Each row has a name. Each question is about the rows just above it.

[167  92  94 100 138 168 161 125 145 171]  dusod
[167  92  94 100 138 115 159  87 174 108]  zafi
[167  92  94 168 138 168 150 127 113 129]  rif
[150 127] with +1 step of 1 on every entry: : [151 128]
[168 138] with +1 step of 1 on every entry: : [169 139]
Move every entry of [159  87] by +1 step of 1. : [160  88]
[138] with -1 step of 1 on every entry: : [137]
Shift each entry of [92] by +1 times 1: : [93]
Which entry of rif is missing from [168 150  94 113 129 127 138  92 168]? : [167]
Shift each entry of [ 94 100 138 168] by -1 times 1: : [ 93  99 137 167]

[157 154 112 114 151 127 112 109 165 126 143 164 129]  baru
[ 91 104 107 127  94 132 109 122 131 128 137 131 134]  dasi
[118 115 150 145 121 123 150 141 113 126 116 113 120]  zis
[122 130 105 111 121 133 105 120 124 129 135 125 137]  rif
[ 91 104 107 112  94 132 107 122  88  93 121  89 134]  kom
[119 114 151 144 121 127 114 145 113 129 116 113 123]  bek
[112] with -1 step of 1 on every entry: : [111]
Shuffled kom with one entry gone: [122  93  88  89  91 107 104 112 132 121 134 107], missing : [94]
Which entry of dasi is missing from [132  94 131 104 127 131 107 122 109 134  91 137]? : [128]
Shuffled zis with one entry gone: [120 113 113 141 123 126 150 115 150 121 118 145], missing : [116]
Shuffled rif with one entry gone: [124 130 135 105 105 121 122 120 125 111 129 133], missing : [137]
[129] with +1 step of 1 on every entry: : [130]
Shift each entry of [109] by -1 times 1: : [108]

[105 112  97 128 114 132 104 120 139 140 135 113 114 123 133 131 117 120
 124 119 132] : zalu
[142 126 140 115 126 129 142 137 129 129 130 127 125 124 129 113 122 124
 126 123 112] : rif
[154 125 140 105 128 147 147 161 155 153 131 128 120 121 142 101 114 119
 129 118  94] : kom
Shift each entry of [ 97 128 114] by -1 times 1: : [ 96 127 113]
[128 114 132] with +1 step of 1 on every entry: : [129 115 133]
[133 131 117 120] with +1 step of 1 on every entry: : [134 132 118 121]
Move every entry of [119] by +1 step of 1. : [120]

[131 122 133 121 127 127 128 129 129 131 132 130 122 121 127 127 119 123
 136 125 133 127 125 123 127 129 128 172 129 127 129 120 125 137 142 125
 129 132 128 129 138 122 129 136 126 128 120 120 132 125 132 127]  puz
[126 132 131 133 120 131 128 124 133 133 127 129 120 127 131 129 125 129
 133 129 132 128 127 137 135 131 131 103 124 128 125 119 129 127 142 126
 141 117 128 126 118 128 139 135 126 131 120 125 130 139 132 128]  suv
[127 131 131 133 120 130 129 125 133 117 127 130 121 127 131 128 125 129
 133 129 134 129 127 136 134 132 132 106 124 128 124 119 129 127 142 128
 141 118 128 126 118 128 139 134 127 131 119 125 130 140 132 128]  kom
[134 129 131 136 133 126 123 135 114 130 127 136 126 126 125 127 132 127
 133 122 126 124 135 129 131 127 130 128 130 136 124 130 127 120 142 128
 128 136 128 135 126 131 132 128 134 126 135 124 122 133 128 124]  dasi
[134 128 130 134 131 127 121 135 115 121 132 136 129 125 128 130 130 126
 134 123 125 124 133 128 130 129 132 131 130 131 124 128 127 123 142 127
 128 136 127 135 124 131 130 130 132 125 134 123 122 134 126 127]  bek
[126 132 131 132 120 129 128 125 133 133 127 130 121 127 130 127 125 129
 133 129 133 129 128 136 135 131 131 106 124 127 125 119 128 127 142 127
 141 117 128 126 119 128 139 134 127 132 120 125 131 139 132 128]  zafi
Shift each entry of [123 122 134] by +1 times 1: : [124 123 135]
Move every entry of [128] by +1 step of 1. : [129]
Shuffled kom with one entry gone: [132 133 125 129 133 127 140 134 129 127 127 128 119 124 142 124 125 129
 141 125 131 130 126 121 128 117 130 132 131 134 120 133 130 128 134 128
 127 136 129 131 118 119 131 127 127 118 128 129 139 132 128], missing : [106]
suv without one entry, shuffled: [128 129 130 128 127 129 131 132 126 125 133 135 124 128 141 139 131 126
 137 139 125 131 103 132 120 117 124 127 129 127 119 133 131 120 142 129
 131 131 120 128 132 128 125 128 129 126 126 133 127 135 133]. Gone: : [118]
Whose row is [131 122 133 121 127 127 128 129 129 131 132 130 122 121 127 127 119 123
 136 125 133 127 125 123 127 129 128 172 129 127 129 120 125 137 142 125
 129 132 128 129 138 122 129 136 126 128 120 120 132 125 132 127]? : puz

[108 133  95 131] = zalu
[123 154 112 155] = zis
[142 130 135 112] = rif
[150 128 137 117] = kom
Which entry of zis is missing from [123 112 154]? : [155]
Shuffled kom with one entry gone: [117 137 128], missing : [150]

[116 129 133 143 112 110 145 117 118 148 110 132 156 141 109 127 130 148
 129 139 146 135 111 115 116 135  95 151 139 127 118 133 149 138 138 116
 124 118 125 114 144 117 125 141 106 127 116 112 143  98 144 116 148 118] -> kom
[128 127 129 128 128 129 126 129 129 129 128 129 128 129 130 127 126 127
 127 128 129 129 126 127 130 130 126 128 129 128 129 128 124 131 130 129
 127 130 127 130 128 129 128 129 129 128 129 127 128 126 128 127 128 127] -> suv
[116 118 133 148 126 117 136 117 124 137 130 135 150 150 103 117 114 140
 118 145 158 122 123 119 119 134 105 163 136 119 127 128 149 132 138 133
 118 112 132 124 140 113 128 129 104 127 106 118 146 104 144 113 135 107] -> bek
[134 125 124 128 129 128 129 128 129 126 125 128 132 126 122 132 132 134
 132 131 132 128 133 133 119 124 131 123 124 127 127 129 141 116 121 123
 132 123 125 125 129 124 128 123 125 128 124 126 128 132 131 134 126 132] -> zis
[125 120 130 138 129 124 128 121 129 130 136 130 140 142 111 120 115 135
 128 137 151 121 130 126 125 128 119 151 132 122 131 123 143 125 132 129
 124 118 130 127 133 118 130 125 114 128 127 127 138 117 138 122 128 114] -> kuvun
[128 127 129 128 128 129 126 129 129 129 128 129 128 129 130 127 126 127
 127 128 129 129 126 127 130 130 126 128 129 128 129 128 124 131 130 129
 127 130 127 130 128 129 128 129 133 128 132 141 132 126 119 129 130 123] -> dasi
[124 131 129 135 114 115 139 121 122 142 113 131 144 132 121 134 136 140
 132 131 129 136 115 120 118 133 107 133 130 125 124 135 143 132 132 131
 129 123 125 119 136 123 126 137 116 126 124 117 136 113 137 125 143 129] -> zafi
[128 128 128 128 128 128 128 128 128 128 128 128 128 129 128 128 128 127
 128 128 127 128 128 128 128 128 129 128 128 128 127 128 128 128 128 128
 128 129 128 128 128 127 128 128 129 128 127 127 128 128 128 128 128 129] -> dusod
[118 126 137 131 129 129 142 134 120 130 119 125 142 133 115 111 129 142
 134 136 153 129 132 131 126 126 119 136 143 151  97 125 131 132 131 134
 125 127 125 119 135 125 122 132 127 136 121 124 134 113 128 127 132 123] -> zalu
[125 120 130 138 129 124 128 121 129 137 136 130 140 142 111 120 115 135
 118 137 151 121 130 126 125 128 119 151 132 122 131 123 143 125 132 129
 124 118 130 127 133 118 130 125 114 128 111 127 138 117 138 122 128 114] -> rif
[129 126 135 134 124 129 117 138 129 130 131 131 126 126 132 134 128 134
 127 136 132 131 125 127 131 125 131 128 130 130 129 128 124 132 125 125
 126 136 123 132 135 127 127 125 127 126 129 117 124 126 134 120 128 130] -> baru
[130 126 128 128 128 130 128 129 129 130 128 129 128 127 128 128 129 129
 128 128 129 129 128 130 126 129 129 126 127 127 129 129 131 126 127 128
 129 129 126 129 129 127 128 127 127 129 127 126 127 128 130 129 128 130] -> puz
Shift each entry of [132 156] by -1 times 1: : [131 155]
Where do [129 126 135 134 124 129 117 138 129 130 131 131 126 126 132 134 128 134
 127 136 132 131 125 127 131 125 131 128 130 130 129 128 124 132 125 125
 126 136 123 132 135 127 127 125 127 126 129 117 124 126 134 120 128 130] appear? : baru
rif without one entry, shuffled: [118 138 130 127 128 117 137 138 125 123 136 128 111 133 142 124 151 130
 138 132 132 129 115 119 120 127 129 122 121 111 130 151 125 131 125 114
 140 129 124 118 118 128 128 135 114 121 130 130 125 122 126 120 137]. Gone: : [143]

[127 127 135 123 136 157 159] -> baru
[158 137 109  97  91 127 131] -> puz
[115 111 138 157 144 157 158] -> kuvun
[154 156 119 123 111 114 117] -> rif
Which entry of baru is missing from [159 157 136 127 127 123]? : [135]
kuvun without one entry, shuffled: [111 138 115 144 157 157]. Gone: : [158]

[123 107 107  98 136 150 135 119]  dasi
[165 127 117 114 120 125 131 164]  baru
[123 107 120  98 136 139 162 119]  kom
kom without one entry, shuffled: [ 98 136 162 120 107 123 139]. Gone: : [119]
[139] with -1 step of 1 on every entry: : [138]
Which entry of dasi is missing from [135 107 107 119  98 150 123]? : [136]
Move every entry of [123 107] by +1 step of 1. : [124 108]
[ 98 136] with +1 step of 1 on every entry: : [ 99 137]
Shift each entry of [136] by -1 times 1: : [135]
Move every entry of [123 107 107  98] by -1 step of 1. : [122 106 106  97]

[128  96  88  85 110 111  93 133 120  94 111 154  88 105 139 119 105 118
 158 157 101 164 109 106  91 151 152 169 141 127  91 145] = kuvun
[128  96  88  85 110 111  93 133 120  94 111  95  88 105 139 119 122 118
 158 157 101 164 109 106  91 151 152 169 141 127 109 105] = kom
[128  92 147 118 148  89 114 101 154 132  93 118 167  99 142 132 101 126
 124 154 154 142 119 156 104 112 114 156 144 144 163 109] = rif
[119 102 141 141 155 157 142  98  96 138 118 148 113 137  91 113  93 134
 164 157 133 148  99 160 138 170 115 144 169 124 171 137] = zis
[114 107 133  92 117 169  87 102 164 134 149 117 169 133 169 112 154 154
 139 124 106 161 161 149 160 130  92 137  92 161  90 149] = bek
[115 157 131 114 164 120 129 138 146  93 148  96 110 105 149 106 103 138
 102 147 142 115  94 158 137 127 151 160 144  90 151 157] = zalu
[151 137 166 136 163 155 111 123 116 113 107 163 117 119 146 151 157 164
 100 119 155  92 154 122 123  97 149 131  90 147 124 139] = baru
kom without one entry, shuffled: [118 133 120 152 128 105 141 127  94  96  91 109 111 139  93  85 111 164
 109  95 119 106 151 105  88  88 158 101 157 122 110]. Gone: : [169]
Which entry of baru is missing from [137 163 155 155  97 146 119 151 136 100 149 154 116 123 113 157 147  90
 163 166 131 151 119 139 122  92 164 123 117 107 111]? : [124]
Shuffled baru with one entry gone: [163 163  92 164 131 151 151 123 139 100 166 122 157 107 119  97 123 117
 155 147 137 116 149 124 111 146 119  90 155 113 154], missing : [136]
Shuffled kuvun with one entry gone: [152 145 154  88 109 111  93 101  88 127 110 118 169 119 158 105  85 105
 164 128 133 111 120  91 157  94 139 151  91 141  96], missing : [106]
kom without one entry, shuffled: [101  94 110 105 106 127  88  95 164 158 118 109  93 109 120 133 119 105
 157 169 139  88 122 128 111 152  91  85 151 111 141]. Gone: : [96]
Which entry of zalu is missing from [151  93 129 160 138 157 131 106 110 114 138 146 102  96 137 164 148 115
 144  94 127 147 105 103 115 149 151  90 120 157 158]? : [142]

[149 122 115 106  98  95  99 133 119 128 138 122 153 136 132 129]  baru
[149 122 142 106  98  95 118 121 119 128 138 122 153 136 132 129]  kuvun
[150 138 108 124 117  99  99 109 137 144 135 106 155 151 144 129]  suv
[145 131 146 104 128 122 123 107 135 127 121 150 143 132 133 138]  rif
Move every entry of [122 115] by +1 step of 1. : [123 116]
Shift each entry of [135 127 121] by -1 times 1: : [134 126 120]
Shuffled rif with one entry gone: [131 104 123 132 150 107 122 128 145 127 143 146 138 135 133], missing : [121]
[135 106] with +1 step of 1 on every entry: : [136 107]
Which entry of rif is missing from [107 104 145 122 132 146 127 123 138 135 150 121 128 143 133]? : [131]
[142 106] with +1 step of 1 on every entry: : [143 107]
Shift each entry of [ 95  99 133] by -1 times 1: : [ 94  98 132]

[107 102 147 154 137 104 102 127 133 132 120 119  97 155 128 142 165 113
 145  92 129 142 132 102 139 132 122 163 160 133 103 148 163 111 122 109
 105  95 143] : puz
[107 102 147 154 137 104 102 127 133 132 120 119  97 155 128 142 165 113
 145  92 129 142 132 102 139 132 122 163 160 133 103 148 163 111 109 164
 163 164 110] : zafi
[124 142 108  91 165 146 143 149 112  96 100 162 163 133 134 155 159 100
  93  99 105  92 159 148 120 145 139 112  92 101 129 141 123 109 109 126
 116 118 138] : rif
[125 106 146 158 149 127 138 109 124 125 115 129 129 159 147 107 157 132
  93 101 136 160 164 123 111 140 160 103  98 131 152  96 135 140 118 127
 150 112 145] : kom
[120 121 161 117  92 157 117 138 103 150  92 123 122 154 141 145 141 119
 109 133 129 155 160 123 129 124 153 160 117 131 158 107 122 162 149 165
 149  91 156] : kuvun
[140 158 132 161 105 152 144 122  97 111  99 165 113 128 160 118  99 138
 148 122  92  99 149  97 129 137  99 119  92  99 114 155 125 114 157 122
 127 133 114] : dasi
[124 142 108  91 165 146 143 149 112  96 100 162 163 133 134 155 159 100
  93  99 105  92 159 148 120 145 139 105  92 101 129 141 123 109 109 126
 116 118 138] : dusod
rif without one entry, shuffled: [165 124 133 109 112 120 101 146 123 162 108  92 138 142  99 149 163  91
 100 100 129 159  96 143 141 155 112  93 118 105 139  92 109 116 126 159
 145 148]. Gone: : [134]
Which entry of kom is missing from [159 112 123 124 146  93 107 136 140 129 118 103 138 160  98 115 127 132
 127 135 164 129 149 111 150 140 157 101 160 131 147 106 109 152 145  96
 125 125]? : [158]
Shift each entry of [123] by -1 times 1: : [122]
Shift each entry of [147] by +1 times 1: : [148]
Shift each entry of [157 122] by -1 times 1: : [156 121]
Shift each entry of [98] by -1 times 1: : [97]

[148 125 117 131 139 111] -> rif
[104 105 134 103 130 123] -> kuvun
[143 122 121 118 117  97] -> suv
[141 144 122 137 110 142] -> kom
Shuffled suv with one entry gone: [143 122 121  97 118], missing : [117]
[122] with -1 step of 1 on every entry: : [121]
kuvun without one entry, shuffled: [134 130 104 123 105]. Gone: : [103]
suv without one entry, shuffled: [122  97 117 143 118]. Gone: : [121]
Move every entry of [148 125] by +1 step of 1. : [149 126]
Shuffled kom with one entry gone: [141 122 110 144 137], missing : [142]

[119 135 141 132 126 131 137 134 130 133] -> zalu
[113 105 102 106 117 130 139 139 132 125] -> dasi
[104  97  93  96 105 118 130 137 134 124] -> suv
[113 105] with -1 step of 1 on every entry: : [112 104]
Shift each entry of [139 132] by -1 times 1: : [138 131]

[107 108 144 114 142  95 171 172] = zafi
[143 122 122 144 117 121 121  93] = dasi
[ 91  94 119 111 163 128 155 145] = rif
[157 108 144 114 142  95 171 172] = zis
Shuffled zafi with one entry gone: [108 107 142 171 114 172  95], missing : [144]
Move every entry of [144 114 142  95] by +1 step of 1. : [145 115 143  96]
Shift each entry of [163 128 155] by +1 times 1: : [164 129 156]
Move every entry of [107 108 144 114] by -1 step of 1. : [106 107 143 113]
zafi without one entry, shuffled: [144 114 142 107  95 172 171]. Gone: : [108]
Move every entry of [108] by -1 step of 1. : [107]

